Here is a tiny trained network, its code and every weight. The questions are about switching its units off for an input and a target symbol, where a switched-off unit gives its printed mean instead of its output.

import numpy as np


def w(rows, s, z=0):
    codes = np.array(rows[::2]) - 128.0
    scale = np.full(codes.shape[1], s)
    scale[-1] = z or s
    return codes * scale


def softmax(a):
    e = np.exp(a - a.max(-1, keepdims=True))
    return e / e.sum(-1, keepdims=True)


def log_softmax(a):
    a = a - a.max(-1, keepdims=True)
    return a - np.log(np.exp(a).sum(-1, keepdims=True))


def net(x, mask):
    ids = ['αβδηλμξπτ'.index(c) for c in x.split()]
    T = len(ids)
    res = E[ids] + P[:T]
    u = 0
    for l in range(3):
        r = res
        for j in range(3):
            rows = slice(3 * j, 3 * j + 3)
            q, k, v = (r @ M[l][rows].T for M in (Q, K, V))
            z = softmax(np.where(np.tri(T) > 0, q @ k.T / 3**0.5, -1e9)) @ v
            o = O[l][rows]
            res = res + np.where(mask[u + j], z, o[:, -1]) @ o[:, :-1]
        u += 3
    return log_softmax(res[-1] @ U[:, :-1].T + U[:, -1])


Q, K, V, O = {}, {}, {}, {}
E = w([
[141,93,66],'α',
[151,116,78],'β',
[185,122,248],'δ',
[98,100,16],'η',
[181,166,100],'λ',
[130,33,91],'μ',
[117,59,50],'ξ',
[200,52,154],'π',
[69,99,211],'τ',
],0.014)
P = w([
[137,102,3],'0',
[151,84,18],'1',
[171,105,31],'2',
[191,111,49],'3',
[193,127,92],'4',
[210,138,133],'5',
[229,176,173],'6',
[225,170,210],'7',
],0.0039)
Q[0] = w([
[109,142,150],'0.h1',
[161,62,111],'0.h1',
[121,43,175],'0.h1',
[1,159,206],'0.h2',
[130,143,224],'0.h2',
[137,141,132],'0.h2',
[124,122,103],'0.h3',
[206,193,133],'0.h3',
[139,134,108],'0.h3',
],0.025)
K[0] = w([
[109,148,123],'0.h1',
[197,157,149],'0.h1',
[185,250,149],'0.h1',
[20,167,180],'0.h2',
[135,167,220],'0.h2',
[129,164,149],'0.h2',
[88,118,158],'0.h3',
[201,177,121],'0.h3',
[126,138,146],'0.h3',
],0.027)
V[0] = w([
[40,91,152],'0.h1',
[113,121,133],'0.h1',
[47,101,148],'0.h1',
[218,112,62],'0.h2',
[199,50,57],'0.h2',
[3,90,195],'0.h2',
[144,172,148],'0.h3',
[102,28,135],'0.h3',
[127,148,64],'0.h3',
],0.0064)
O[0] = w([
[51,87,174,103],'0.h1',
[116,121,133,124],'0.h1',
[67,101,169,102],'0.h1',
[94,172,234,209],'0.h2',
[145,210,206,254],'0.h2',
[196,120,14,79],'0.h2',
[74,107,202,91],'0.h3',
[196,193,2,183],'0.h3',
[177,93,98,152],'0.h3',
],0.007,0.0064)
Q[1] = w([
[75,129,164],'1.h1',
[105,61,127],'1.h1',
[133,110,123],'1.h1',
[201,249,90],'1.h2',
[154,110,135],'1.h2',
[85,93,137],'1.h2',
[129,129,123],'1.h3',
[131,96,145],'1.h3',
[113,141,156],'1.h3',
],0.02)
K[1] = w([
[25,122,115],'1.h1',
[119,151,50],'1.h1',
[148,132,107],'1.h1',
[240,222,250],'1.h2',
[111,102,169],'1.h2',
[94,108,51],'1.h2',
[134,137,118],'1.h3',
[139,102,123],'1.h3',
[84,88,180],'1.h3',
],0.014)
V[1] = w([
[148,136,147],'1.h1',
[75,104,73],'1.h1',
[177,156,184],'1.h1',
[192,47,117],'1.h2',
[68,241,179],'1.h2',
[219,63,174],'1.h2',
[14,254,142],'1.h3',
[123,221,207],'1.h3',
[141,234,236],'1.h3',
],0.0061)
O[1] = w([
[117,117,128,156],'1.h1',
[166,173,141,53],'1.h1',
[94,90,117,200],'1.h1',
[79,106,182,174],'1.h2',
[181,125,53,125],'1.h2',
[73,38,143,253],'1.h2',
[142,62,102,80],'1.h3',
[162,96,34,113],'1.h3',
[170,93,2,115],'1.h3',
],0.0099,0.0038)
Q[2] = w([
[97,112,134],'2.h1',
[109,144,140],'2.h1',
[161,117,104],'2.h1',
[180,98,155],'2.h2',
[7,86,111],'2.h2',
[93,55,171],'2.h2',
[108,173,136],'2.h3',
[46,158,113],'2.h3',
[126,154,135],'2.h3',
],0.017)
K[2] = w([
[159,116,119],'2.h1',
[121,144,165],'2.h1',
[114,103,81],'2.h1',
[168,75,136],'2.h2',
[4,89,92],'2.h2',
[52,8,126],'2.h2',
[114,96,169],'2.h3',
[228,67,66],'2.h3',
[125,105,147],'2.h3',
],0.013)
V[2] = w([
[88,153,119],'2.h1',
[252,58,215],'2.h1',
[105,136,89],'2.h1',
[71,101,134],'2.h2',
[209,141,156],'2.h2',
[164,100,182],'2.h2',
[68,196,96],'2.h3',
[154,114,139],'2.h3',
[118,144,121],'2.h3',
],0.012)
O[2] = w([
[156,127,112,120],'2.h1',
[6,119,83,207],'2.h1',
[155,131,157,92],'2.h1',
[157,80,130,252],'2.h2',
[96,170,106,38],'2.h2',
[124,109,84,195],'2.h2',
[207,135,137,193],'2.h3',
[116,129,124,113],'2.h3',
[152,136,128,142],'2.h3',
],0.013,0.0013)
U = w([
[156,122,60,2],'α',
[88,156,160,241],'β',
[207,84,205,220],'δ',
[108,70,123,121],'η',
[134,127,147,70],'λ',
[174,126,38,125],'μ',
[147,168,190,141],'ξ',
[112,47,137,144],'π',
[64,173,254,138],'τ',
],0.009,0.0032)

Each question gives the input, a string of symbols that net reads in full, and the target symbol t.
The units are the heads (3 rows each of Q, K, V and O). Each row of codes is followed by its name. A weight is (code - 128) times the scale printed after its matrix; where a second scale follows, it is the last column's (O and U).
mask holds one flag per head, layer by layer. A switched-off head (its flag False) gives its mean, the last column of its rows in O, instead of its output. The means were averaged over made-up inputs and are rounded, as every weight is.
A unit's drop is (log p(t) with every unit on - log p(t) with that unit switched off) / (log p(t) with every unit on - log p(t) with every unit switched off).
The circuit of an input: a set's keep is (log p(t) with only the set's units on - log p(t) with every unit switched off) / (log p(t) with every unit on - log p(t) with every unit switched off). Starting from all 9 units, units are removed one at a time, each time the one whose removal leaves the highest keep (on an exact tie, the one counted first), for as long as the keep stays at least 0.8.
circuit, biggest first: the units of the circuit, biggest drop first
unit that matters most: the unit with the biggest drop
which heads matter: for each layer, one digit per head in row order, 1 if its drop is at least 0.15 and else 0, layers parted by /
drop when u is switched off: that unit's drop, to one decimal
input τ η η, target ξ: which heads matter -> 010 / 110 / 010
input η η η τ, target δ: unit that matters most -> 2.h1
input τ μ μ, target τ: which heads matter -> 010 / 111 / 000
input μ η η π μ η λ, target μ: circuit, biggest first -> 1.h3, 1.h2, 0.h2
input μ η η τ μ, target τ: circuit, biggest first -> 0.h2, 1.h3, 0.h1
input λ μ μ η λ η μ λ, target μ: circuit, biggest first -> 1.h3, 1.h2
input η η ξ, target δ: which heads matter -> 000 / 000 / 101
input η τ π π π π η, target π: circuit, biggest first -> 1.h2, 2.h2, 2.h1
input η λ τ ξ η λ β, target μ: circuit, biggest first -> 1.h3, 1.h2
input β π η λ β, target μ: circuit, biggest first -> 1.h3, 1.h2, 0.h2
input η η η η η η λ τ, target μ: which heads matter -> 110 / 010 / 000
input τ μ μ π λ β α, target μ: which heads matter -> 011 / 011 / 000
input η η α π α δ δ, target π: circuit, biggest first -> 1.h2, 2.h1, 1.h1, 2.h2
input λ η η η, target δ: circuit, biggest first -> 2.h1
input τ α η τ, target δ: circuit, biggest first -> 2.h1, 2.h2, 0.h2
input μ η τ β η π τ π, target π: which heads matter -> 000 / 110 / 110
input α π λ π λ μ η μ, target μ: which heads matter -> 111 / 011 / 000
input η η μ η μ λ ξ, target μ: circuit, biggest first -> 1.h2, 0.h1
input ξ τ α μ π λ λ η, target μ: drop when 0.h3 is switched off -> 0.1
input η η η η, target δ: drop when 1.h2 is switched off -> -0.2
input α π δ, target π: drop when 2.h1 is switched off -> 0.1
input β π τ, target π: unit that matters most -> 2.h2
